Below are the code and all the weights of a small trained network. Each question names an input and a target symbol and asks about switching units off, where a switched-off unit gives its printed mean instead of its output.

import numpy as np


def w(rows, s, z=0):
    codes = np.array(rows[::2]) - 128.0
    scale = np.full(codes.shape[1], s)
    scale[-1] = z or s
    return codes * scale


def norm(h):
    return h / np.sqrt((h * h).mean(-1, keepdims=True) + 1e-5)


def f(y):
    return np.maximum(y, 0)


def softmax(a):
    e = np.exp(a - a.max(-1, keepdims=True))
    return e / e.sum(-1, keepdims=True)


def log_softmax(a):
    a = a - a.max(-1, keepdims=True)
    return a - np.log(np.exp(a).sum(-1, keepdims=True))


def net(x, mask):
    ids = ['Ωαεηθφψ'.index(c) for c in x.split()]
    T = len(ids)
    res = E[ids] + P[:T]
    r = norm(res)
    for j in range(2):
        rows = slice(2 * j, 2 * j + 2)
        q, k, v = (r @ M[0][rows].T for M in (Q, K, V))
        z = softmax(np.where(np.tri(T) > 0, q @ k.T / 2**0.5, -1e9)) @ v
        o = O[0][rows]
        res = res + np.where(mask[j], z, o[:, -1]) @ o[:, :-1]
    y = f(norm(res) @ A[0][:, :-1].T + A[0][:, -1])
    res = res + np.where(mask[2:14], y, B[0][:, -1]) @ B[0][:, :-1]
    return log_softmax(norm(res)[-1] @ U[:, :-1].T + U[:, -1])


Q, K, V, O, A, B = {}, {}, {}, {}, {}, {}
E = w([
[169,173,90,94,186,137,108,150,85,40,197,159],'Ω',
[71,134,96,138,183,109,69,129,53,112,41,100],'α',
[101,140,197,160,143,99,123,94,96,35,106,133],'ε',
[127,130,84,177,148,142,130,126,251,111,125,137],'η',
[123,104,89,107,74,23,174,176,160,123,120,124],'θ',
[189,81,113,219,91,63,54,162,91,128,172,114],'φ',
[65,175,198,195,111,156,126,152,99,133,160,129],'ψ',
],0.017)
P = w([
[59,113,60,163,138,110,154,49,113,161,134,252],'0',
[71,125,62,133,130,115,120,56,132,133,169,157],'1',
[125,145,108,133,99,115,144,84,120,132,133,169],'2',
[125,138,112,144,117,108,132,104,125,128,138,148],'3',
[131,137,130,143,118,106,131,108,132,127,143,130],'4',
[136,140,140,142,116,107,128,117,137,124,141,113],'5',
[138,136,156,142,127,106,128,126,136,121,142,95],'6',
[155,133,171,137,131,117,134,131,135,124,138,81],'7',
[166,129,175,129,133,127,146,140,133,116,128,66],'8',
[179,122,179,125,116,153,145,154,131,96,122,58],'9',
[162,148,170,142,69,143,106,166,129,78,120,68],'10',
],0.017)
Q[0] = w([
[124,109,68,132,164,172,140,61,208,146,135,80],'H0',
[163,55,110,36,154,117,130,75,128,194,114,158],'H0',
[113,179,149,214,153,187,129,120,136,63,162,98],'H1',
[151,57,60,121,150,37,1,220,100,157,95,13],'H1',
],0.0073)
K[0] = w([
[153,144,189,127,139,118,162,159,96,111,125,2],'H0',
[59,157,100,151,118,83,138,24,112,136,130,236],'H0',
[174,133,168,146,151,169,101,143,106,86,117,46],'H1',
[136,113,121,94,100,132,190,208,242,127,98,60],'H1',
],0.0098)
V[0] = w([
[149,87,124,175,150,230,135,44,208,133,75,172],'H0',
[3,139,143,198,140,128,154,112,39,170,124,163],'H0',
[80,44,92,75,87,32,158,139,135,173,48,137],'H1',
[73,126,85,187,148,197,141,98,180,216,150,237],'H1',
],0.0063)
O[0] = w([
[61,159,126,27,24,174,125,33,194,106,134,52,252],'H0',
[169,164,51,232,103,83,247,131,148,75,101,120,199],'H0',
[17,144,170,50,117,121,124,224,240,81,53,47,54],'H1',
[156,102,185,120,123,254,23,177,79,167,185,15,193],'H1',
],0.0066,0.0041)
A[0] = w([
[157,79,187,94,140,149,64,186,34,203,117,88,14],'N0',
[122,111,160,113,94,55,189,227,149,93,107,100,74],'N1',
[92,152,163,94,125,174,125,96,158,135,132,114,124],'N2',
[160,96,160,110,181,135,39,206,94,184,92,85,83],'N3',
[34,187,152,139,108,144,111,151,103,195,105,85,129],'N4',
[108,141,227,72,170,104,121,139,86,122,138,177,179],'N5',
[139,133,89,146,116,163,95,136,175,124,124,91,46],'N6',
[99,155,61,132,146,94,193,101,75,130,82,144,2],'N7',
[83,102,119,132,82,112,124,97,74,126,147,99,104],'N8',
[142,103,138,153,166,122,136,140,158,155,105,184,111],'N9',
[118,85,134,53,99,62,133,252,125,129,89,110,20],'N10',
[149,97,66,99,122,107,113,108,84,160,184,212,101],'N11',
],0.012,0.0042)
B[0] = w([
[92,112,71,83,235,127,14,166,158,145,87,70,197],'N0',
[134,140,183,109,190,125,201,199,177,154,170,104,248],'N1',
[105,72,160,183,152,146,85,88,172,124,213,131,232],'N2',
[227,133,119,145,160,67,110,198,82,153,63,101,185],'N3',
[190,137,146,153,136,96,172,143,130,105,175,186,251],'N4',
[84,134,167,160,226,112,111,76,164,84,161,134,208],'N5',
[62,78,184,102,132,146,103,116,107,186,178,124,254],'N6',
[125,137,101,87,129,116,115,63,210,125,72,181,191],'N7',
[150,142,141,117,91,67,177,153,126,109,58,151,234],'N8',
[85,150,94,138,144,107,154,159,80,104,97,177,187],'N9',
[82,155,226,66,114,155,246,174,218,142,155,130,217],'N10',
[167,161,162,72,174,218,180,120,146,115,158,114,183],'N11',
],0.011,0.0055)
U = w([
[178,224,66,1,187,217,123,102,149,111,185,154,106],'Ω',
[117,166,87,55,94,83,110,25,198,125,39,195,207],'α',
[78,99,139,134,160,199,53,47,252,180,186,115,144],'ε',
[177,138,104,87,186,100,36,176,144,161,69,104,252],'η',
[116,182,199,55,136,126,199,236,252,130,113,86,95],'θ',
[247,123,188,234,99,100,187,124,112,132,176,135,77],'φ',
[55,132,97,87,153,141,106,180,120,122,139,197,56],'ψ',
],0.0038,0.0028)

Each question gives the input, a string of symbols that net reads in full, and the target symbol t.
The units are the heads (2 rows each of Q, K, V and O) and the neurons (one row each of A and B). Each row of codes is followed by its name. A weight is (code - 128) times the scale printed after its matrix; where a second scale follows, it is the last column's (O, A, B and U).
mask holds one flag per unit, heads first, then neurons. A switched-off unit (its flag False) gives its mean, the last column of its rows in O or B, instead of its output. The means were averaged over made-up inputs and are rounded, as every weight is.
A unit's drop is (log p(t) with every unit on - log p(t) with that unit switched off) / (log p(t) with every unit on - log p(t) with every unit switched off).
The circuit of an input: a set's keep is (log p(t) with only the set's units on - log p(t) with every unit switched off) / (log p(t) with every unit on - log p(t) with every unit switched off). Starting from the 12 units with the biggest drops (on a tie, the unit counted first), units are removed one at a time, each time the one whose removal leaves the highest keep (on an exact tie, the one counted first), for as long as the keep stays at least 0.8.
circuit, biggest first: the units of the circuit, biggest drop first
most important unit: the unit with the biggest drop
k most important neurons: the k neurons with the biggest drops, biggest first
which heads matter: for each layer, one digit per head in row order, 1 if its drop is at least 0.15 and else 0, layers parted by /
drop when u is switched off: that unit's drop, to one decimal
input α Ω η φ, target η: most important unit : H1
input Ω η θ ε, target α: circuit, biggest first : (H1 N7 N1)
input θ η θ θ η, target η: circuit, biggest first : (H0 H1 N3)
input ψ θ ψ θ η ψ η η φ, target η: circuit, biggest first : (N0 N3)
input θ θ ψ ε η ψ ψ ψ η η ε, target ε: circuit, biggest first : (H0 N2)
input ε η θ η Ω θ θ Ω η, target Ω: which heads matter : 11
input η θ η ψ, target φ: which heads matter : 00
input ψ ψ ψ ψ, target φ: circuit, biggest first : (H0 H1)
input ψ η η η α ε η ψ η, target φ: circuit, biggest first : (H1 H0)
input η η θ ψ Ω η, target Ω: which heads matter : 01
input θ η α, target η: which heads matter : 01
input φ α φ ψ α ε η η ε η, target α: which heads matter : 01
input ψ η θ η, target η: circuit, biggest first : (H1 H0 N3)
input η θ α ψ θ φ, target θ: circuit, biggest first : (H1)
input α Ω η η Ω ε η η η ψ η, target φ: circuit, biggest first : (H1 H0 N0)
input φ η ψ η θ η ψ η η ψ, target ε: circuit, biggest first : (H0 N2)
input ψ ε ψ, target α: which heads matter : 10
input α Ω η η α η ε, target α: which heads matter : 01
input θ ε η η ψ θ α η η η, target ε: which heads matter : 10
input η ψ ψ ψ η ψ ε ε ψ, target α: which heads matter : 01
input η η η η ψ η ψ η η η ψ, target ε: most important neuron : (N2)
input φ φ θ ε α, target θ: drop when H1 is switched off : 2.3
